Each row of numbers stands for one element and depends on some of the facts below. Use the named rows to name the rest.

Some elements and their rows:
groflus: [ -9  -9   0 -26 -20   6  11  -5   6  21  13 -38 -42 -12  18  -9 -18   3
   2   9   5 -12  28  -3   6  13   5  -8 -26 -17  -5 -15  25  20  -6  24
  -9  14  18  27 -24]
bravul: [ -1 -23 -13 -15 -13  12  -2  -8  13  30  20 -36 -26 -30  34 -10 -23  -2
   8  11  10 -28  12  -4   1   5 -11  -5 -12  -9 -14 -10   4   6  -3  40
  -9  24  14  23 -11]
skotum: [ -8  13  -2  -9 -20  25 -14 -24   6   1 -23   3 -17 -37  25   6  15  -9
  -7   4   0 -24  14 -20 -32 -26 -29  10 -12   0  -9  -4 -22   2   9   6
 -24   2   4  -5  16]
bruzibom: [ -9   6   2   8 -23  29 -27 -18  17   3 -35   0 -17 -31  17   9  10   0
  -5  -2 -11 -19  11 -11 -27 -28 -33  17  -1  -2 -11  -4 -16  11  23  10
 -26   2  -4  -9   7]
tafu: [-21  23  -5 -17  -8  25   5 -14   5   5 -17  -8 -26 -10   9  -3  25   0
  -8   4   0   0  11 -19  -8  -9 -18   4 -29   1  -7  -8   8   8  11  -3
 -14  -1   6   1  -8]
brupla: [-17   5 -11   6 -13  30 -18 -13  15  17 -25  -2  -9 -19  13   3  11   6
   4  -2  -3 -14  -4  -8  -9 -17 -31  17  -7   9 -10  -1  -4   5  27  16
 -18   9  -1  -6  -5]
bemefa: [-22  20  -7 -21 -12  18  10 -20  -6   8  -7  -2 -13 -19  12  -2  19 -15
  -2  17  17 -12  -5 -15 -15 -14  -8  -2 -23   6 -14  -7 -11  -5  -1   7
 -14   1  10 -11  10]
zumem: [-27  16   1  -9 -16  16   6 -14   1   9 -15  -6 -14  -9   1   1  16 -10
  -4  19  12  -4  -9  -5 -11 -15  -3   0 -11   3 -18  -8  -4   4   6   8
 -15  -4   7 -20   4]
trastil: [-19   7 -11  -9 -16  19   0 -17   6  11 -14   0  -4 -23   8   7  11 -10
   4  14   8 -10 -12  -8 -11 -21  -9   5 -18   9 -19  -5 -20  -2  10  20
 -17   2   5 -15   7]
ligrin: [-27   5 -11 -32 -27   1  30 -23  -3   3 -21 -10   8 -17  -2  -7  13 -23
  -8  12  29 -13 -17   1 -12 -16  10  -9 -18  14 -27   5 -26   9  12  -6
  -5 -11   9  -8   9]
tonur: [-26  27  -1 -23 -11  20  12 -15   1   2 -14  -9 -29  -7   6  -4  27  -7
 -11  10   6   3  10 -18  -8  -8  -9  -1 -31   0  -9 -11   9   7   7  -6
 -14  -5   8  -4  -5]
gratrebul: [-42  -7 -36   8  36  38  16   2   6  37   8  12  33   1   6   6  28   0
  42   8  18  -4 -48  -5  28  -7  -9  11 -27  19 -22   8   9 -22  32  10
  -7  30  35  -5 -33]
luplistu: [-38  57 -29 -40 -19  24  21 -21  -9  31   0 -13 -14  -2  -3 -19  39  14
  -4   5  14  33 -24 -17  36  13 -11  11 -42  51  12  -9  29 -17  19  23
   9  -7  -5 -12 -10]
sanesus: [-35  34 -38 -11  -6  24  -2 -10  -6  31 -15  -7  -4  10 -16 -21  21  11
   5  10  23  13 -44  -5  15   8 -19  11 -36  42  -9   0   7  -7  16  41
   2   2 -14 -21  -7]
vafisi: [-32  42 -43 -24  -5  22   4 -14 -21  31  -7   3  -2   3 -12 -21  17   9
  13   8  30   4 -37 -11   8  12 -15  10 -50  43  -1   1   4 -16   4  41
   1   8  -5 -10   0]
skester: [  1   5   2  -5 -31  -8  -4 -16  15  -2 -14 -29 -16 -19   1   0  17 -10
  -9  31   9 -29  14 -11 -13 -17  16  -7  -7 -21 -14 -10  10   5   4  21
 -29  -2   5 -14  16]
flali: [-20   9   5 -44 -34  -4  31 -29   3  -1 -20 -35 -26 -11   5 -15  12 -18
 -29   2  19 -14  23  -7 -16  -5   6 -14 -21 -13 -16  -5  -5  30   8 -23
  -7 -11   5  22   0]
plifla: [ -5  -3  16 -12  22  13   1  -5  -8 -14   6  -7  18 -13 -16 -15  16   7
 -11  16 -16   4 -18  19 -10   8   9  13  -2  19 -27 -25  15 -17 -18 -14
   7  -2  24   1 -30]
bruza: [ -2  -8  12  -5  26  19  -8  -3  -3 -12   3  -5  18 -15 -12 -13  14  12
  -6  11 -20   1 -17  17 -11   7  -2  17  -2  18 -26 -23  14 -15 -14  -9
   5   3  22   4 -33]
vugros: [ -4   7  27 -26  -6  18   5 -16 -10  -1  14  -1  28 -39  -3  -2  18  20
  -3   0 -26  11  -9  22  14   5  13  27  14  37   0 -26  27 -31   1 -13
  10  -5  31   3 -32]
damone: [-12 -14   9 -35   9  -3  28 -13 -13 -19 -10 -19  34  -8 -24 -31  17  -3
 -23   1   9  -7 -21  28 -13  14  17   3  -2  27 -34  -6   0   0  -2 -44
  21 -12  22  15 -31]

Some facts about the elements:
[batroflu, binar, bipla, bobu, brudrusku, datrul, droskis, duflis, duta, flali, grapli, groflus, kubel, luplistu, mafem, mogol, nafli, pegril, pledran, retes, skozu, tafu, tonur, trusom, zata, zodeti] Ψ b
[bemefa, bravul, dodol, dravan, gasel, gebi, kloklu, lino, migrustil, pefo, plaskon, rabom, sesasu, skipar, skotum, skuvuna, stobin, tedral, tosa, trebre, tregaplis, trifek, vaba, vafisi, zezugril] Ψ c
[branis, bristim, doler, drufur, fadon, fefle, flani, fluvaklen, fomis, foska, lunakle, plibon, pludam, poza, rodral, ropemol, tofak, trogal, zifopem] Ψ e
[braskado, brital, brore, bruke, brupla, bruzibom, debrus, destok, doduzek, dutige, fidi, flenis, fliplepul, floga, fona, fuvor, gibrom, gostabrir, klero, klurok, laskos, latri, modre, nusu, paplin, pidek, pleris, ranes, ratus, reflel, sanar, sanesus, selam, sigroge, skaplak, skester, stabri, stibrodrom, stigan, stizu, stola, sudre, toron, trenogram, trigro, vatrus, vugra, zibreres, zogek, zonu, zoskon, zumem] Ψ a
[bridrudus, dogris, drafis, drogre, drulim, fabruzo, flofeda, fostem, gratrebul, grimete, kleflal, libropon, ligrin, lutril, madrom, nabre, pladredro, plagredral, pledre, ploda, plofi, poko, rimotu, ruskal, skoges, skotril, sofir, stupata, sufubim, tetre, trastil, vitoder, zuka] Ψ d
χ:
binar trebre brudrusku
bobu vatrus plofi ropemol pleris
braskado dodol stola ratus grapli
braskil pefo paplin skotum tosa
damone braplis mugistur zibreres pudrim grunul
duta vitoder stupata pladredro fluvaklen
fabruzo mogol flofeda droskis
flali zogek mafem dutige sudre
fomis trifek
fona migrustil
fuvor dravan nusu bravul ranes
geke toflum kloflam grazim gebi planok
grimete brudom fliplepul daplo bruzibom
grozu plifla
kloklu rodral batroflu tregaplis
libropon tonur ruskal gratrebul brupla
ligrin drufur
lunakle datrul
lutril skester madrom destok latri
modre bemefa trastil
nafli duflis
pegril kleflal plagredral kudrim pidro
pidek luplistu ploda branis
plibon bomus drogre bristim fostem gibrom
plotun tofak bruza
pludam klero floga depli stibrodrom
poza lazen buta
reflel zezugril skuvuna
sanar fefle laskos bridrudus dogris
sesasu brital sanesus
sigroge rabom trenogram trigro pledran
skaplak trusom bruke pledre toron
skipar nabre poko doduzek
skoges flami plaskon fadon drulim
skotril drafis
skozu taplu
stabri debrus bipla
sufubim retes flenis
tetre sofir brore zodeti kubel
trogal rimotu gostabrir fidi selam
vugra lino foska vaba
zata doler gasel tedral flani
zifopem zumem stobin
zonu flofali stigan klurok nugrum
zoskon vustor triko
zuka zatogrom tafu
Ω nugrum <- batroflu, kloklu, rodral, tregaplis
Ω depli <- bemefa, modre, trastil
Ω planok <- binar, brudrusku, trebre
Ω daplo <- bipla, debrus, stabri
Ω braskil <- bobu, pleris, plofi, ropemol, vatrus
Ω zafles <- bomus, bristim, drogre, fostem, gibrom, plibon
Ω geke <- branis, luplistu, pidek, ploda
Ω mevi <- braplis, damone, grunul, mugistur, pudrim, zibreres
Ω steskom <- braskado, dodol, grapli, ratus, stola
Ω skema <- braskil, paplin, pefo, skotum, tosa
Ω bruza <- bravul, dravan, fuvor, nusu, ranes
Ω mugistur <- bridrudus, dogris, fefle, laskos, sanar
Ω flaflum <- briskuris
Ω briskuris <- brital, sanesus, sesasu
Ω flofali <- brore, kubel, sofir, tetre, zodeti
Ω mero <- brudom, bruzibom, daplo, fliplepul, grimete
Ω grunul <- bruke, pledre, skaplak, toron, trusom
Ω kupitem <- brupla, gratrebul, libropon, ruskal, tonur
Ω sefli <- bruza, plotun, tofak
Ω pida <- buta, lazen, poza
Ω taplu <- datrul, lunakle
Ω faklis <- depli, floga, klero, pludam, stibrodrom
Ω pidro <- destok, latri, lutril, madrom, skester
Ω brudom <- doduzek, nabre, poko, skipar
Ω kloflam <- doler, flani, gasel, tedral, zata
Ω grozu <- drafis, skotril
Ω kudrim <- droskis, fabruzo, flofeda, mogol
Ω pudrim <- drufur, ligrin
Ω kiklim <- drulim, fadon, flami, plaskon, skoges
Ω braplis <- duflis, nafli
Ω toflum <- duta, fluvaklen, pladredro, stupata, vitoder
Ω damone <- dutige, flali, mafem, sudre, zogek
Ω bomus <- fidi, gostabrir, rimotu, selam, trogal
Ω grazim <- flenis, retes, sufubim
Ω klefetim <- flofali, klurok, nugrum, stigan, zonu
Ω plifla <- fomis, trifek
Ω triko <- fona, migrustil
Ω flami <- foska, lino, vaba, vugra
Ω vugros <- gebi, geke, grazim, kloflam, planok, toflum
Ω plotun <- groflus
Ω tekupa <- grozu, plifla
Ω bruze <- kleflal, kudrim, pegril, pidro, plagredral
Ω lazen <- pledran, rabom, sigroge, trenogram, trigro
Ω vustor <- reflel, skuvuna, zezugril
Ω lorok <- skozu, taplu
Ω zuska <- stizu
Ω buta <- stobin, zifopem, zumem
Ω natubra <- tafu, zatogrom, zuka
Ω vezeklu <- triko, vustor, zoskon
Ω zatogrom <- vafisi
θ 10 <- batroflu, bravul, bristim, brudrusku, bruke, datrul, destok, doduzek, fluvaklen, fuvor, groflus, mafem, nabre, nusu, paplin, pefo, pladredro, ranes, retes, rodral, ropemol, selam, skotril, tosa, vugra, zezugril, zibreres, zoskon
θ 56 <- bemefa, binar, brital, brupla, doler, drulim, duta, dutige, fabruzo, fadon, fidi, flani, floga, fona, foska, gebi, gostabrir, klurok, ligrin, lunakle, madrom, modre, nafli, pidek, plaskon, pledran, pludam, poko, rabom, ratus, reflel, sanar, skoges, skozu, stabri, stibrodrom, stobin, sufubim, tafu, tedral, tetre, tonur, trastil, vitoder, zata, zogek, zumem
θ 28 <- bipla, bruzibom, debrus, duflis, fefle, fomis, gasel, grimete, kleflal, klero, kloklu, latri, mogol, pegril, plagredral, pledre, plibon, skaplak, skotum, stupata, sudre, trenogram, trifek, trogal, trusom
θ 843 <- bobu, branis, dravan, drogre, droskis, flali, fliplepul, flofeda, fostem, gibrom, kubel, libropon, lino, lutril, migrustil, pleris, ploda, plofi, ruskal, skester, stigan, tofak, toron, trebre, zonu
θ 639 <- braskado, dodol, grapli, luplistu, rimotu, sanesus, sesasu, sigroge, skuvuna, stola, tregaplis, trigro, vafisi, zifopem
θ 57 <- bridrudus, brore, dogris, drafis, drufur, flenis, gratrebul, laskos, poza, skipar, sofir, stizu, vaba, vatrus, zodeti, zuka

Name these rows:
No name comes twice in this set of rows, the named rows included.
[-12  17  10 -23 -50  19   2 -32  10   6 -15   2  -2 -55  26  20  17 -11
  -6   7  -6  -6   7 -10  -4 -36  -7  12   7  17  -2 -10 -20  -9  22   7
 -19 -12   8 -19  19]	stupata
[ -3   4  24 -23  -3  21   4 -19  -1  -1  17  -8  28 -41   4  -5  23  17
  -8   1 -31  13 -11  18  17   3   5  26  19  39  -4 -27  26 -33   5 -13
  13  -6  28   3 -31]	kloflam
[  1 -11  -8   1 -25  19 -19 -23  25  18 -15 -12 -12 -38  23   8  -8  -2
   3   4  -7 -26   6  -6 -14 -26 -22  11  -6  -8 -15  -8 -23   9  15  33
 -23  12   0   9   6]	fostem
[ 10 -26 -15   4 -19  -5 -13   1  26  18   7 -49 -19 -21  16 -10  -8   5
   8  22   8 -37  16  -3   8   5   6  -5  -6 -18 -12  -5  28   8  10  46
 -18  20  10   5 -12]	destok
[-11  -6  -7  -7 -33  19 -11 -25  16   3 -50 -10  -1 -30  14  -4   9  -3
 -14 -20   4 -30  10  -3 -28 -24 -34  14   2   7 -14  12 -27  24  42 -12
 -15  -3  -7   7   3]	sudre
[-11  16  11 -36 -45   9  15 -36   5  17   9 -20 -16 -47  30   6  10 -14
 -11  11   5 -12  14 -11   0 -20   3  -2   2   2   0 -18  -5  -8   4  11
 -13  -3  12   4  17]	trebre
[-33  10  23 -22 -31  11  14 -24   0  15  -3 -14 -35 -13   8   7 -11 -23
 -15  20   8   1  -1   4 -18 -21   3 -11  -3 -15 -25 -25 -19  19 -16  11
 -14  -7   5  -4   9]	zonu
[-34   8  -5 -31 -28   1  28 -22  -5   3 -27 -17   1  -6  -6 -12  17 -20
 -15   6  30 -12 -11   3 -11 -10   6  -9 -11  12 -24   6 -14  17  19 -17
  -4 -12   5  -8   3]	sanar
[-26  15  -4 -21 -19  10  17 -18  -3   4  -9  -2  -7 -18   2   6  14 -21
   0  28  18  -5 -15  -6 -10 -20  10  -6 -20   7 -23  -9 -18  -3  -2  12
 -15  -8  10 -23  13]	skoges
[-18   5  18 -14 -33   4   8 -14  21   2 -21 -25 -34  -7  -4   6   6  -5
 -19  16 -12   5  16   0  -4 -18   8  -2 -13 -21 -18 -21   6  28   8   9
 -20 -13  -1  -2  -7]	tofak
[-45  42 -26 -21 -11  13  19  -2  -3  18 -20 -12 -20  29 -35 -19  29   9
  -5  21  14  38 -39  -2  24  10   6   3 -49  32 -16 -10  21   6  12  30
   2 -17 -15 -29 -17]	zifopem
[ 10   8  -7  -5 -19   8 -14 -16  24  -2 -19 -29 -31 -21  14  -4  23   6
 -11  11  -7 -27  35 -25 -12 -10 -12   5 -24 -24  -1  -9  20  10  13  14
 -29   7   2  10  -1]	droskis

Now the same elements, written a new way:
Known rows:
bristim: [  0  61  40  62 -21  -4   1   5  -9   2 -10  13 -16  -7]
rabom: [-12 -51  -7  15  -8   5  -1  -3 -20   2   2  -3   3 -21]
toron: [  1 -25   9  -6 -13  -4   8   7  20  -2  -4 -25   2  22]
fidi: [ -4 -38   3  19 -10   9   4  -3  -6   1   0 -15  -2 -27]
vugra: [ -2  62   6  72 -13  -2 -10   6 -10  -4   3  22 -12  -1]
nusu: [  0  65  24  72 -14  -1  -3   5  -3  -1  -4  15 -12  -6]
klefetim: [ 15  30   1 -21  13  -1   1 -17  -9  13  33  -4  11  20]
grapli: [  2   6  27 -14  13  -7  15   6  15 -15 -13   3 -24 -13]
destok: [ -2  70  39  60 -19   0  -5   8   5  -3 -17  11  -9 -13]
planok: [ 22  18  27 -30   2   3   5 -13  24  26 -27  -8   9  13]
zifopem: [ -1   0  -8 -20  12  -6   3   7  -6 -21   2  20 -16  -2]
sufubim: [-10 -51 -30  27  -5  11  -2  -4  -6   4  -4   3   5 -14]
pladredro: [ -1  56  27  81 -13   0   5   4  11   9 -25  19  -7  -1]
geke: [ 17  11 -20 -30   7   4 -13 -13   7  20 -12  11  10  26]
zogek: [ -6 -49 -20  20 -20   5  -3   1   2   2  17  -7  -3 -22]
batroflu: [  1  61  25  74 -10  -5  -1   2 -13   2   5  14 -25  -2]
gibrom: [  2 -17  22  -7  -2   0  12   4   9  -5 -18 -30   3  19]
klero: [ -2   7 -26 -18  15  -2   7   9  -3  -7  -4   4 -10 -25]
pidek: [ -5 -51 -31  22 -10  11  -5  -4  -9   2  -6   0  -6 -15]
duta: [ -6 -55 -27  17 -10   8  -8  -5 -14   4  -9   0 -16 -15]
lorok: [ 11  30   5 -37   4   1  -8 -12   6  12  13  -2  16  15]

Which element is each row?
No name comes twice in this set of rows, the named rows included.
[ -4  59  50  67 -16  -6   6   4  -4   6 -15  12  -8  -9]	tosa
[-10 -20   0 -12   3   3   0   7   6  -9 -16 -16  18  25]	flofeda
[ -9  11 -13 -23  17   0   9  11   6  -6 -16   3   4 -30]	plagredral
[ -4 -47  -1  20 -21   5   4   0   9   5  11 -14  -3 -27]	dutige
[ -7  -3 -31 -14  22  -8  10   5 -23  -2   4  11  -7 -18]	kloklu
[ -6 -45  -2  14 -11   6  -2  -4 -11   2   2 -11 -12 -24]	tafu
[ -7  -5  -7 -14  18  -9   5   6  -4 -18  -2  22  -8  -3]	sesasu
[ -2  54  25  65 -25  -8  -6   8   6   5   5  15 -22  -6]	mafem
[ -2  15   6 -29  11   0  12  11  10  -6 -24  -7  -6 -37]	latri
[ -2 -39   1  29  -6   8   8  -5 -11   2   9 -15  -5 -23]	klurok
[-12 -22 -18 -12   4   3  -8   8  -1 -13 -10  -9  19  29]	lutril

